Here is a tiny trained network, its code and every weight. The questions are about switching its units off for an input and a class, where a switched-off unit gives its printed mean instead of its output.

import numpy as np


def w(rows, s, z=0):
    codes = np.array(rows[::2]) - 128.0
    scale = np.full(codes.shape[1], s)
    scale[-1] = z or s
    return codes * scale


def f(y):
    return np.maximum(y, 0)


def log_softmax(a):
    a = a - a.max(-1, keepdims=True)
    return a - np.log(np.exp(a).sum(-1, keepdims=True))


def net(x, mask):
    res = np.array(x, float).reshape(1, 4) / 4 @ E
    y = f(res @ A[0][:, :-1].T + A[0][:, -1])
    res = res + np.where(mask, y, B[0][:, -1]) @ B[0][:, :-1]
    return log_softmax(res[-1] @ U[:, :-1].T + U[:, -1])


A, B = {}, {}
E = w([
[209,179,27],'x0',
[10,137,48],'x1',
[126,130,128],'x2',
[162,3,83],'x3',
],0.0053)
A[0] = w([
[130,210,164,107],'N0',
[224,189,6,84],'N1',
[12,121,27,77],'N2',
[80,133,43,96],'N3',
[122,232,165,106],'N4',
[65,60,232,166],'N5',
[181,37,66,119],'N6',
[114,208,162,96],'N7',
[224,175,183,96],'N8',
[167,189,57,110],'N9',
[140,200,115,125],'N10',
[180,26,133,119],'N11',
[255,76,223,89],'N12',
[137,13,80,71],'N13',
[121,193,172,192],'N14',
[179,136,47,189],'N15',
[97,181,147,128],'N16',
[173,126,141,112],'N17',
[52,80,231,71],'N18',
[99,116,98,254],'N19',
],0.0086,0.0057)
B[0] = w([
[106,61,123,170],'N0',
[99,181,254,207],'N1',
[46,181,54,188],'N2',
[87,148,97,165],'N3',
[97,44,131,181],'N4',
[183,181,209,230],'N5',
[124,35,140,201],'N6',
[90,67,133,165],'N7',
[98,171,37,185],'N8',
[118,148,205,177],'N9',
[142,76,135,165],'N10',
[129,66,136,193],'N11',
[60,200,24,213],'N12',
[83,32,158,177],'N13',
[192,71,103,213],'N14',
[198,162,178,221],'N15',
[117,82,119,166],'N16',
[113,154,104,150],'N17',
[101,186,220,181],'N18',
[228,144,55,253],'N19',
],0.024,0.0056)
U = w([
[106,191,254,81],'0',
[67,8,155,86],'1',
[33,202,66,58],'2',
[175,139,141,253],'3',
],0.0077,0.004)

Each question gives the input, the list of numbers given to net, and the class t.
The units are the neurons (one row each of A and B). Each row of codes is followed by its name. A weight is (code - 128) times the scale printed after its matrix; where a second scale follows, it is the last column's (A, B and U).
mask holds one flag per neuron, in row order. A switched-off neuron (its flag False) gives its mean, the last column of its row in B, instead of its output. The means were averaged over made-up inputs and are rounded, as every weight is.
A unit's drop is (log p(t) with every unit on - log p(t) with that unit switched off) / (log p(t) with every unit on - log p(t) with every unit switched off).
The circuit of an input: a set's keep is (log p(t) with only the set's units on - log p(t) with every unit switched off) / (log p(t) with every unit on - log p(t) with every unit switched off). Starting from the 12 units with the biggest drops (on a tie, the unit counted first), units are removed one at a time, each time the one whose removal leaves the highest keep (on an exact tie, the one counted first), for as long as the keep stays at least 0.8.
circuit, biggest first: the units of the circuit, biggest drop first
k most important neurons: the k neurons with the biggest drops, biggest first
drop of u: that unit's drop, to one decimal
input [-5,4,2,2], class 0: circuit, biggest first => N5
input [6,-5,-3,7], class 1: 4 most important neurons => N6; N13; N11; N5
input [1,-5,1,6], class 1: 2 most important neurons => N6; N11
input [-1,-7,1,-3], class 2: 2 most important neurons => N12; N8
input [4,3,-1,4], class 0: 2 most important neurons => N1; N14
input [8,-7,4,-5], class 0: 2 most important neurons => N1; N9
input [-5,3,5,3], class 0: 2 most important neurons => N5; N18
input [-6,-7,6,-2], class 2: 4 most important neurons => N12; N8; N1; N15
input [1,-1,2,-4], class 1: 2 most important neurons => N5; N4
input [6,-1,-6,-2], class 0: 2 most important neurons => N1; N9
input [-6,3,-2,4], class 0: 3 most important neurons => N5; N18; N14
input [-5,-2,-1,2], class 0: 2 most important neurons => N5; N18
input [8,7,7,7], class 0: 3 most important neurons => N1; N15; N9
input [0,6,-2,0], class 2: circuit, biggest first => N2
input [1,8,-1,-8], class 1: 2 most important neurons => N4; N12
input [1,-2,-6,-6], class 1: drop of N4 => 0.1
input [-3,-8,-3,1], class 2: drop of N12 => 0.5
input [-1,2,5,-7], class 1: drop of N14 => 0.0
